Below are the code and all the weights of a small trained network. Each question names an input and a class and asks about switching units off, where a switched-off unit gives its printed mean instead of its output.

import numpy as np


def w(rows, s, z=0):
    codes = np.array(rows[::2]) - 128.0
    scale = np.full(codes.shape[1], s)
    scale[-1] = z or s
    return codes * scale


def f(y):
    return y / 2 * (1 + np.tanh(0.7978845608 * (y + 0.044715 * y**3)))


def log_softmax(a):
    a = a - a.max(-1, keepdims=True)
    return a - np.log(np.exp(a).sum(-1, keepdims=True))


def net(x, mask):
    res = np.array(x, float).reshape(1, 7) / 4 @ E
    y = f(res @ A[0][:, :-1].T + A[0][:, -1])
    res = res + np.where(mask, y, B[0][:, -1]) @ B[0][:, :-1]
    return log_softmax(res[-1] @ U[:, :-1].T + U[:, -1])


A, B = {}, {}
E = w([
[190,6,63],'x0',
[120,47,254],'x1',
[243,201,159],'x2',
[128,130,128],'x3',
[129,128,129],'x4',
[128,129,128],'x5',
[127,128,128],'x6',
],0.0092)
A[0] = w([
[127,117,138,133],'N0',
[70,136,122,190],'N1',
[105,203,156,76],'N2',
[186,171,95,89],'N3',
[61,114,88,210],'N4',
[200,185,78,106],'N5',
[104,172,150,220],'N6',
[120,131,172,163],'N7',
[154,169,110,126],'N8',
[91,173,24,140],'N9',
[53,51,186,121],'N10',
[244,152,195,5],'N11',
[91,144,140,171],'N12',
[112,96,95,54],'N13',
[92,124,98,90],'N14',
[173,90,105,151],'N15',
[174,47,94,137],'N16',
[136,119,105,103],'N17',
[72,156,152,199],'N18',
[165,88,112,158],'N19',
[124,163,131,111],'N20',
[109,105,136,153],'N21',
[138,115,123,132],'N22',
[148,93,235,89],'N23',
[82,135,71,184],'N24',
[66,249,176,253],'N25',
[70,153,169,133],'N26',
[108,139,153,137],'N27',
[124,132,131,135],'N28',
],0.019,0.0054)
B[0] = w([
[136,122,131,134],'N0',
[175,120,106,168],'N1',
[101,184,182,180],'N2',
[82,130,184,178],'N3',
[166,124,81,185],'N4',
[31,106,185,199],'N5',
[181,145,162,177],'N6',
[172,109,118,155],'N7',
[111,157,172,163],'N8',
[173,164,61,199],'N9',
[131,66,216,214],'N10',
[159,177,32,201],'N11',
[169,127,120,155],'N12',
[120,101,120,146],'N13',
[113,131,102,144],'N14',
[82,75,104,177],'N15',
[67,58,138,207],'N16',
[105,115,117,135],'N17',
[183,137,115,177],'N18',
[90,88,124,174],'N19',
[130,155,147,146],'N20',
[149,105,140,149],'N21',
[120,113,129,135],'N22',
[179,125,57,194],'N23',
[140,146,73,172],'N24',
[207,139,252,250],'N25',
[197,124,114,173],'N26',
[155,132,122,144],'N27',
[136,127,129,130],'N28',
],0.042,0.019)
U = w([
[219,222,82,196],'0',
[125,108,230,153],'1',
[109,126,2,217],'2',
[49,165,124,34],'3',
[188,130,157,1],'4',
],0.0091,0.0057)

Each question gives the input, the list of numbers given to net, and the class t.
The units are the neurons (one row each of A and B). Each row of codes is followed by its name. A weight is (code - 128) times the scale printed after its matrix; where a second scale follows, it is the last column's (A, B and U).
mask holds one flag per neuron, in row order. A switched-off neuron (its flag False) gives its mean, the last column of its row in B, instead of its output. The means were averaged over made-up inputs and are rounded, as every weight is.
A unit's drop is (log p(t) with every unit on - log p(t) with that unit switched off) / (log p(t) with every unit on - log p(t) with every unit switched off).
unit that matters most: the unit with the biggest drop
top k neurons: the k neurons with the biggest drops, biggest first
drop when u is switched off: that unit's drop, to one decimal
input [-1,-7,2,-2,2,6,-2], class 1: unit that matters most -> N5
input [-6,-8,1,1,8,-8,8], class 1: top 4 neurons -> [N5; N25; N11; N3]
input [-1,8,-4,3,2,6,-2], class 4: top 2 neurons -> [N10; N23]
input [2,-2,1,0,-5,3,-3], class 3: top 4 neurons -> [N25; N11; N23; N10]
input [-7,-4,0,-2,-8,7,3], class 0: top 2 neurons -> [N9; N10]
input [0,3,-7,0,2,-5,7], class 4: top 4 neurons -> [N10; N5; N4; N25]
input [-3,7,-1,-4,-7,1,8], class 4: top 2 neurons -> [N10; N23]
input [3,-8,0,-7,-7,-6,-4], class 2: top 2 neurons -> [N9; N25]
input [-5,2,-4,4,4,-5,-1], class 4: top 2 neurons -> [N10; N11]
input [8,-1,2,-3,6,2,7], class 3: top 2 neurons -> [N25; N10]
input [-6,3,-1,0,-3,-5,-5], class 4: top 2 neurons -> [N25; N11]
input [-1,0,-5,4,3,4,-1], class 0: top 2 neurons -> [N16; N5]
input [0,7,0,-5,-6,-4,8], class 4: drop when N14 is switched off -> 0.0
input [5,1,7,3,8,4,-8], class 2: drop when N11 is switched off -> 0.5
input [-6,3,-8,-2,1,-3,3], class 4: drop when N10 is switched off -> 2.6
input [-5,-8,-2,-5,3,8,2], class 0: unit that matters most -> N9
